Below are the code and all the weights of a small trained network. Each question names an input and a class and asks about switching units off, where a switched-off unit gives its printed mean instead of its output.

import numpy as np


def w(rows, s, z=0):
    codes = np.array(rows[::2]) - 128.0
    scale = np.full(codes.shape[1], s)
    scale[-1] = z or s
    return codes * scale


def norm(h):
    return h / np.sqrt((h * h).mean(-1, keepdims=True) + 1e-5)


def f(y):
    return np.maximum(y, 0)


def log_softmax(a):
    a = a - a.max(-1, keepdims=True)
    return a - np.log(np.exp(a).sum(-1, keepdims=True))


def net(x, mask):
    res = np.array(x, float).reshape(1, 8) / 4 @ E
    u = 0
    for l in range(3):
        y = f(norm(res) @ A[l][:, :-1].T + A[l][:, -1])
        res = res + np.where(mask[u : u + 10], y, B[l][:, -1]) @ B[l][:, :-1]
        u += 10
    return log_softmax(norm(res)[-1] @ U[:, :-1].T + U[:, -1])


A, B = {}, {}
E = w([
[44,117,56,175,126,165,49,209,72,158],'x0',
[108,200,148,117,106,109,166,140,58,174],'x1',
[131,117,151,108,117,125,118,135,105,165],'x2',
[143,114,136,111,109,169,141,143,116,126],'x3',
[188,157,104,1,185,103,70,182,100,70],'x4',
[128,125,132,132,134,108,114,125,123,144],'x5',
[35,104,170,108,186,166,138,87,80,70],'x6',
[57,109,114,50,146,89,176,168,180,172],'x7',
],0.0054)
A[0] = w([
[152,157,206,88,116,117,165,69,154,74,43],'0.n1',
[46,58,157,114,205,200,120,96,150,111,181],'0.n2',
[145,85,119,158,101,163,59,91,108,66,63],'0.n3',
[197,160,75,139,88,209,150,177,161,145,116],'0.n4',
[144,156,165,51,165,48,72,213,117,17,2],'0.n5',
[173,138,90,116,110,91,106,161,253,172,105],'0.n6',
[82,210,146,103,122,113,184,86,1,136,162],'0.n7',
[85,75,148,68,168,148,129,145,151,163,113],'0.n8',
[211,162,148,180,90,146,44,66,49,55,22],'0.n9',
[151,194,133,54,124,123,58,138,126,68,85],'0.n10',
],0.0062,0.0042)
B[0] = w([
[133,123,215,122,119,118,135,135,185,99,204],'0.n1',
[178,116,112,103,54,136,76,93,166,131,249],'0.n2',
[154,122,70,116,118,87,154,99,94,97,174],'0.n3',
[111,170,135,95,106,124,80,110,171,152,208],'0.n4',
[151,110,80,99,216,191,117,111,132,195,234],'0.n5',
[144,163,101,117,70,125,95,105,157,132,245],'0.n6',
[128,202,149,136,138,134,80,119,167,169,254],'0.n7',
[101,154,131,68,100,87,133,90,107,103,196],'0.n8',
[84,110,96,131,64,52,198,96,2,113,217],'0.n9',
[153,127,149,141,188,150,191,130,98,162,222],'0.n10',
],0.0084,0.0046)
A[1] = w([
[83,125,198,98,180,179,77,96,97,56,84],'1.n1',
[33,148,37,136,91,134,42,144,51,143,106],'1.n2',
[59,65,93,36,128,120,176,158,234,110,71],'1.n3',
[68,206,172,79,146,126,85,83,202,202,153],'1.n4',
[102,83,149,222,92,149,187,65,162,209,95],'1.n5',
[85,164,131,28,188,132,146,163,176,158,130],'1.n6',
[60,80,68,172,159,203,64,253,79,104,5],'1.n7',
[137,73,125,93,136,197,81,26,135,79,46],'1.n8',
[205,24,83,110,98,138,115,142,147,74,33],'1.n9',
[106,115,145,126,223,159,137,224,94,56,77],'1.n10',
],0.0062,0.0022)
B[1] = w([
[121,195,75,64,98,147,78,100,160,161,157],'1.n1',
[151,132,197,102,146,80,154,146,199,97,215],'1.n2',
[71,138,117,169,137,62,193,118,51,120,183],'1.n3',
[157,126,133,190,104,148,89,151,64,103,254],'1.n4',
[135,69,81,56,237,175,107,128,98,163,174],'1.n5',
[138,112,110,207,118,116,167,146,91,124,206],'1.n6',
[174,61,254,113,138,94,144,172,199,56,154],'1.n7',
[105,167,114,152,96,130,72,167,170,124,180],'1.n8',
[128,159,79,160,190,103,106,136,71,125,162],'1.n9',
[178,72,130,127,172,145,125,73,153,182,135],'1.n10',
],0.0083,0.0075)
A[2] = w([
[47,169,135,68,141,177,90,79,117,80,64],'2.n1',
[156,145,255,139,166,61,179,139,194,105,112],'2.n2',
[87,58,143,188,161,213,140,103,162,171,2],'2.n3',
[76,124,126,181,119,69,149,187,89,112,169],'2.n4',
[68,116,86,107,113,82,192,155,113,152,49],'2.n5',
[89,152,129,106,91,159,164,104,69,101,132],'2.n6',
[56,48,85,168,93,196,129,72,116,171,100],'2.n7',
[191,106,152,88,127,134,199,6,117,150,43],'2.n8',
[142,112,30,74,102,109,99,70,176,69,9],'2.n9',
[110,60,122,132,123,85,55,188,147,111,100],'2.n10',
],0.0078,0.0022)
B[2] = w([
[194,205,87,111,87,95,112,77,233,201,188],'2.n1',
[42,2,160,193,85,229,51,185,166,3,253],'2.n2',
[189,149,101,71,241,149,189,226,140,90,153],'2.n3',
[115,72,174,168,58,138,177,30,84,35,211],'2.n4',
[6,50,96,98,131,111,159,138,27,188,162],'2.n5',
[52,122,95,140,90,26,84,119,80,171,190],'2.n6',
[194,168,18,102,237,172,204,139,87,181,176],'2.n7',
[53,44,130,117,152,142,110,221,169,97,252],'2.n8',
[60,180,176,246,139,147,80,148,94,154,250],'2.n9',
[149,171,195,122,136,221,128,88,178,36,214],'2.n10',
],0.0063,0.0044)
U = w([
[137,60,223,116,138,165,125,186,203,41,2],'0',
[174,129,67,55,254,174,162,162,114,174,42],'1',
[89,90,85,159,93,50,197,86,38,110,17],'2',
[129,164,138,187,137,149,87,149,101,138,225],'3',
[163,204,94,79,61,118,62,117,213,202,49],'4',
[123,125,134,169,132,143,100,160,101,122,201],'5',
],0.0089,0.0025)

Each question gives the input, the list of numbers given to net, and the class t.
The units are the neurons (one row each of A and B). Each row of codes is followed by its name. A weight is (code - 128) times the scale printed after its matrix; where a second scale follows, it is the last column's (A, B and U).
mask holds one flag per neuron, layer by layer. A switched-off neuron (its flag False) gives its mean, the last column of its row in B, instead of its output. The means were averaged over made-up inputs and are rounded, as every weight is.
A unit's drop is (log p(t) with every unit on - log p(t) with that unit switched off) / (log p(t) with every unit on - log p(t) with every unit switched off).
The circuit of an input: a set's keep is (log p(t) with only the set's units on - log p(t) with every unit switched off) / (log p(t) with every unit on - log p(t) with every unit switched off). Starting from the 12 units with the biggest drops (on a tie, the unit counted first), units are removed one at a time, each time the one whose removal leaves the highest keep (on an exact tie, the one counted first), for as long as the keep stays at least 0.8.
circuit, biggest first: the units of the circuit, biggest drop first
unit that matters most: the unit with the biggest drop
k most important neurons: the k neurons with the biggest drops, biggest first
k most important neurons of layer l: the k neurons of layer l with the biggest drops, biggest first
input [-7,2,-2,4,8,-2,-5,-3], class 1: most important neuron -> [0.n5]
input [-6,4,3,4,8,-3,-5,-7], class 1: 2 most important neurons -> [1.n2 0.n5]
input [-5,0,-3,-6,4,6,8,2], class 4: circuit, biggest first -> [1.n1 2.n1]
input [-4,-1,1,-6,8,-5,6,2], class 1: 3 most important neurons -> [0.n5 0.n10 1.n6]
input [-5,1,4,-8,7,2,4,5], class 1: 2 most important neurons -> [0.n5 1.n2]
input [-1,-8,2,-7,-3,1,-1,5], class 3: 2 most important neurons -> [0.n2 0.n6]
input [0,8,-8,-4,8,8,5,-6], class 1: 2 most important neurons of layer 0 -> [0.n5 0.n10]
input [7,-5,-1,-3,-7,-2,-7,-5], class 0: 2 most important neurons of layer 0 -> [0.n2 0.n10]
input [-4,-3,-8,-7,5,3,8,4], class 4: circuit, biggest first -> [2.n1 1.n1]
input [-6,-4,-4,4,8,-5,-6,-7], class 1: 2 most important neurons of layer 1 -> [1.n2 1.n4]
input [-8,-2,-6,-2,-7,6,-8,-7], class 0: circuit, biggest first -> [2.n8 1.n4 0.n7]
input [8,3,8,2,6,1,8,6], class 0: 3 most important neurons of layer 1 -> [1.n7 1.n2 1.n6]
input [8,0,-8,-2,2,0,7,2], class 0: 2 most important neurons -> [1.n7 1.n2]
input [0,-5,1,8,1,6,1,6], class 2: unit that matters most -> 1.n3
input [7,3,-2,3,2,-4,6,-7], class 0: 3 most important neurons -> [1.n2 1.n7 0.n8]
input [7,7,-1,2,8,-5,7,-8], class 1: circuit, biggest first -> [0.n10 0.n5 1.n10 1.n4]
input [6,3,3,-2,-3,-5,7,-5], class 4: 4 most important neurons -> [0.n2 0.n7 2.n1 1.n1]
input [6,-3,-5,7,8,5,-6,-3], class 1: circuit, biggest first -> [0.n5 0.n10 1.n4]
input [8,0,1,-7,1,-2,8,-6], class 0: 2 most important neurons of layer 1 -> [1.n2 1.n7]
input [-5,-4,-2,-6,5,-6,0,-8], class 2: 2 most important neurons -> [0.n9 1.n2]
input [4,5,0,7,3,8,-2,-8], class 2: circuit, biggest first -> [0.n9]
input [8,-6,-5,4,3,-8,6,-5], class 0: 4 most important neurons -> [1.n7 1.n2 2.n10 0.n6]
input [-6,-4,-6,4,4,2,-3,8], class 2: 2 most important neurons -> [1.n3 1.n2]
input [3,1,-2,2,-6,2,-7,-8], class 2: 3 most important neurons -> [0.n9 0.n5 0.n2]
input [2,3,1,6,-5,7,7,-8], class 2: 4 most important neurons -> [0.n9 0.n3 0.n5 0.n4]
input [0,7,-6,-3,-7,-8,8,0], class 4: 2 most important neurons of layer 0 -> [0.n7 0.n10]
